[[139 115 125 139 129 139 139 132 115 146 131]
 [132 123 115 140 128 130 132 128 121 136 130]
 [137 117 105 134 128 135 135 131 118 142 131]
 [138 117 105 135 127 156 136 131 117 142 130]]
:
[[131 130 131 130]
 [146 136 142 142]
 [115 121 118 117]
 [132 128 131 131]
 [139 132 135 136]
 [139 130 135 156]
 [129 128 128 127]
 [139 140 134 135]
 [125 115 105 105]
 [115 123 117 117]
 [139 132 137 138]]

[[139 133 133 145 125 120 127 136 127 118 122 140 127 136]
 [105 102 128 128 118 133 124 146 112 118 126 138 124 122]
 [127 115 131 138 137 117 143 136 138 119 125 138 136 123]]
:
[[136 122 123]
 [127 124 136]
 [140 138 138]
 [122 126 125]
 [118 118 119]
 [127 112 138]
 [136 146 136]
 [127 124 143]
 [120 133 117]
 [125 118 137]
 [145 128 138]
 [133 128 131]
 [133 102 115]
 [139 105 127]]

[[134 128 126 120]
 [126 127 124 131]
 [127 137 128 116]
 [100 110 122 154]
 [117 130 147 137]
 [128 118 127 136]]
:
[[120 131 116 154 137 136]
 [126 124 128 122 147 127]
 [128 127 137 110 130 118]
 [134 126 127 100 117 128]]

[[139 121 109 122]
 [136 128 123 125]
 [121 107 130 146]
 [116 119 121 127]
 [137 145 141 123]
 [125 132 140 114]]
:
[[122 125 146 127 123 114]
 [109 123 130 121 141 140]
 [121 128 107 119 145 132]
 [139 136 121 116 137 125]]

[[130 102 129 123 132 129 115 132 124]
 [130 125 129 126 128 121 132 129 133]
 [143 115 131 122 118 134 115 136 132]
 [130 123 131 125 127 124 133 132 133]
 [126 113 121 126 131 130 124 136 130]]
:
[[124 133 132 133 130]
 [132 129 136 132 136]
 [115 132 115 133 124]
 [129 121 134 124 130]
 [132 128 118 127 131]
 [123 126 122 125 126]
 [129 129 131 131 121]
 [102 125 115 123 113]
 [130 130 143 130 126]]

[[117 129 119 117 133 125 132 124]
 [133 133 133 126 127 134 124 132]
 [148 132 137 151 119 132 126 135]]
:
[[124 132 135]
 [132 124 126]
 [125 134 132]
 [133 127 119]
 [117 126 151]
 [119 133 137]
 [129 133 132]
 [117 133 148]]
---
[[121 128 129 129 130 124 129 133]
 [133 138 130 123 127 127 136 131]
 [130 142 125 126 136 138 132 118]
 [125 137 121 144 150 153 114 148]
 [133 121 120 112 135 133 130 130]
 [115 136 127 130 140 136 122 145]
 [128 136 132 128 127 126 135 130]
 [149 125 139 134 112 127 116 122]
 [129 121 132 130 125 129 114 122]
 [154 100 105 108 132 125 141 117]
 [140 115 144 135 117 134 118 131]]
:
[[121 133 130 125 133 115 128 149 129 154 140]
 [128 138 142 137 121 136 136 125 121 100 115]
 [129 130 125 121 120 127 132 139 132 105 144]
 [129 123 126 144 112 130 128 134 130 108 135]
 [130 127 136 150 135 140 127 112 125 132 117]
 [124 127 138 153 133 136 126 127 129 125 134]
 [129 136 132 114 130 122 135 116 114 141 118]
 [133 131 118 148 130 145 130 122 122 117 131]]

[[129 129 129 127 129 129 126 127 129 126 129 127 127]
 [142 118 141 143 124 157 138 131 143 105 145 142 132]
 [122 131 127 128 127 126 125 131 124 125 123 128 124]]
:
[[129 142 122]
 [129 118 131]
 [129 141 127]
 [127 143 128]
 [129 124 127]
 [129 157 126]
 [126 138 125]
 [127 131 131]
 [129 143 124]
 [126 105 125]
 [129 145 123]
 [127 142 128]
 [127 132 124]]

[[125 124 113 119 134 136 126 121 126 104 144 134 127 112]
 [141 112 115 130 113 117 134 123 124 133 111 112 142 123]
 [121 143 156 132 129 138 121 144 131 136 120 144 135 138]]
:
[[125 141 121]
 [124 112 143]
 [113 115 156]
 [119 130 132]
 [134 113 129]
 [136 117 138]
 [126 134 121]
 [121 123 144]
 [126 124 131]
 [104 133 136]
 [144 111 120]
 [134 112 144]
 [127 142 135]
 [112 123 138]]

[[122 136]
 [116 149]
 [126 143]
 [156 118]
 [125 129]]
:
[[122 116 126 156 125]
 [136 149 143 118 129]]

[[122 111 154 128 148 135 111 118 140 136 112 120]
 [124 133 126 137 129 138 128 128 119 126 138 128]
 [121 118 122 135 125 122 110 124 118 122 135 121]
 [140 136 112 122 116 113 144 141 131 138 145 131]]
:
[[122 124 121 140]
 [111 133 118 136]
 [154 126 122 112]
 [128 137 135 122]
 [148 129 125 116]
 [135 138 122 113]
 [111 128 110 144]
 [118 128 124 141]
 [140 119 118 131]
 [136 126 122 138]
 [112 138 135 145]
 [120 128 121 131]]

[[129 131 122]
 [132 127 142]
 [125 127 126]
 [125 127 126]
 [155 102 128]
 [104 141 135]
 [125 131 122]
 [129 123 131]
 [135 128 145]
 [131 134 117]
 [127 131 124]
 [129 130 126]]
:
[[129 132 125 125 155 104 125 129 135 131 127 129]
 [131 127 127 127 102 141 131 123 128 134 131 130]
 [122 142 126 126 128 135 122 131 145 117 124 126]]

[[114 145 147 110 131 117 143]
 [114 141 144 115 131 117 139]
 [117 135 139 127 131 118 137]
 [113 147 150 104 134 116 151]
 [122 132 134 127 131 121 134]]
:
[[114 114 117 113 122]
 [145 141 135 147 132]
 [147 144 139 150 134]
 [110 115 127 104 127]
 [131 131 131 134 131]
 [117 117 118 116 121]
 [143 139 137 151 134]]

[[138 132 133 119 133 140 133 112 144 121]
 [125 132 133 121 138 132 127 122 138 128]
 [127 132 134 119 135 133 128 120 139 127]
 [121 133 125 144 116 114 126 128 112 129]
 [136 133 133 120 132 138 133 118 144 121]
 [148 123 138 107 128 142 130 126 143 120]
 [148 124 137 109 129 142 131 126 144 120]
 [114 132 124 156 133 121 139 125 118 138]]
:
[[138 125 127 121 136 148 148 114]
 [132 132 132 133 133 123 124 132]
 [133 133 134 125 133 138 137 124]
 [119 121 119 144 120 107 109 156]
 [133 138 135 116 132 128 129 133]
 [140 132 133 114 138 142 142 121]
 [133 127 128 126 133 130 131 139]
 [112 122 120 128 118 126 126 125]
 [144 138 139 112 144 143 144 118]
 [121 128 127 129 121 120 120 138]]

[[154 129 135 125]
 [142 123 127 131]
 [154 129 134 127]
 [154 128 132 129]
 [153 127 131 131]
 [149 126 129 132]
 [147 125 128 132]
 [148 125 128 132]
 [145 124 128 132]
 [143 123 127 132]
 [151 126 130 132]
 [144 124 127 131]]
:
[[154 142 154 154 153 149 147 148 145 143 151 144]
 [129 123 129 128 127 126 125 125 124 123 126 124]
 [135 127 134 132 131 129 128 128 128 127 130 127]
 [125 131 127 129 131 132 132 132 132 132 132 131]]
---
[[130 132 129 106 108 141 136 129 137 129 128 124]
 [132 125 122 104 111 141 133 127 138 130 127 129]
 [125 140 146 145 134 118 127 132 119 123 130 119]
 [127 145 147 119 111 133 136 133 130 124 130 114]
 [130 117 121 141 144 119 120 125 122 127 126 138]
 [135 108 108 117 131 132 123 123 133 131 124 144]
 [122 133 135 153 144 115 123 129 118 126 130 124]]
:
[[130 132 129 106 108 141 136 129 137 129 128 124]
 [125 140 146 145 134 118 127 132 119 123 130 119]
 [130 117 121 141 144 119 120 125 122 127 126 138]
 [122 133 135 153 144 115 123 129 118 126 130 124]]

[[117 138 139 139 123 131 113 114 122 106 149 108]
 [106 147 116 122 155 140 133 133 124 131 122 145]
 [116 145 120 133 127 114 125 128 114 133 134 132]]
:
[[117 138 139 139 123 131 113 114 122 106 149 108]
 [116 145 120 133 127 114 125 128 114 133 134 132]]

[[128 137 127 129 125 123 126 120 143 125 110 124 122 124 134 119]
 [125 134 109 121 126 125 124 129 137 132 116 125 109 129 132 129]
 [130 118 138 131 132 134 132 133 112 128 148 132 142 131 121 134]
 [129 116 134 128 132 135 132 136 109 130 151 133 140 132 120 137]]
:
[[128 137 127 129 125 123 126 120 143 125 110 124 122 124 134 119]
 [130 118 138 131 132 134 132 133 112 128 148 132 142 131 121 134]]

[[136 137 127 127 138 125 126 122]
 [125 121 124 130 130 123 118 122]
 [126 131 124 130 155 129 123 133]
 [133 130 118 132 145 129 124 137]
 [141 130 129 127 143 131 126 113]]
:
[[136 137 127 127 138 125 126 122]
 [126 131 124 130 155 129 123 133]
 [141 130 129 127 143 131 126 113]]

[[125 130 126 130 134 130 132]
 [127 128 128 133 100 138 126]]
:
[[125 130 126 130 134 130 132]]

[[121 143 129 137 137 125 137 123 126 132 134 122 121]
 [118 146 106 118 147 126 147 107 105 111 147 113 118]
 [118 131 132 131 129 120 126 136 130 138 126 121 117]]
:
[[121 143 129 137 137 125 137 123 126 132 134 122 121]
 [118 131 132 131 129 120 126 136 130 138 126 121 117]]
---
[[121 140 133 132]
 [130 120 122 131]
 [140 126 124 130]
 [153 122 120 119]]
:
[132 122 126 153]

[[130 156 130 147 104]
 [122 119 131 147 134]
 [117 101 133 121 124]
 [122 116 102 125 113]]
:
[104 147 133 116]

[[149 125 135 131 127]
 [102 120 112 124 120]]
:
[127 124]

[[128 132 127]
 [150 135 124]]
:
[127 135]

[[139 107 124 136]
 [133 109 124 134]
 [131 108 127 133]
 [142 108 122 137]
 [142 109 125 136]]
:
[136 124 108 142]

[[106 134 132]
 [123 121 129]
 [126 139 125]]
:
[132 121 126]
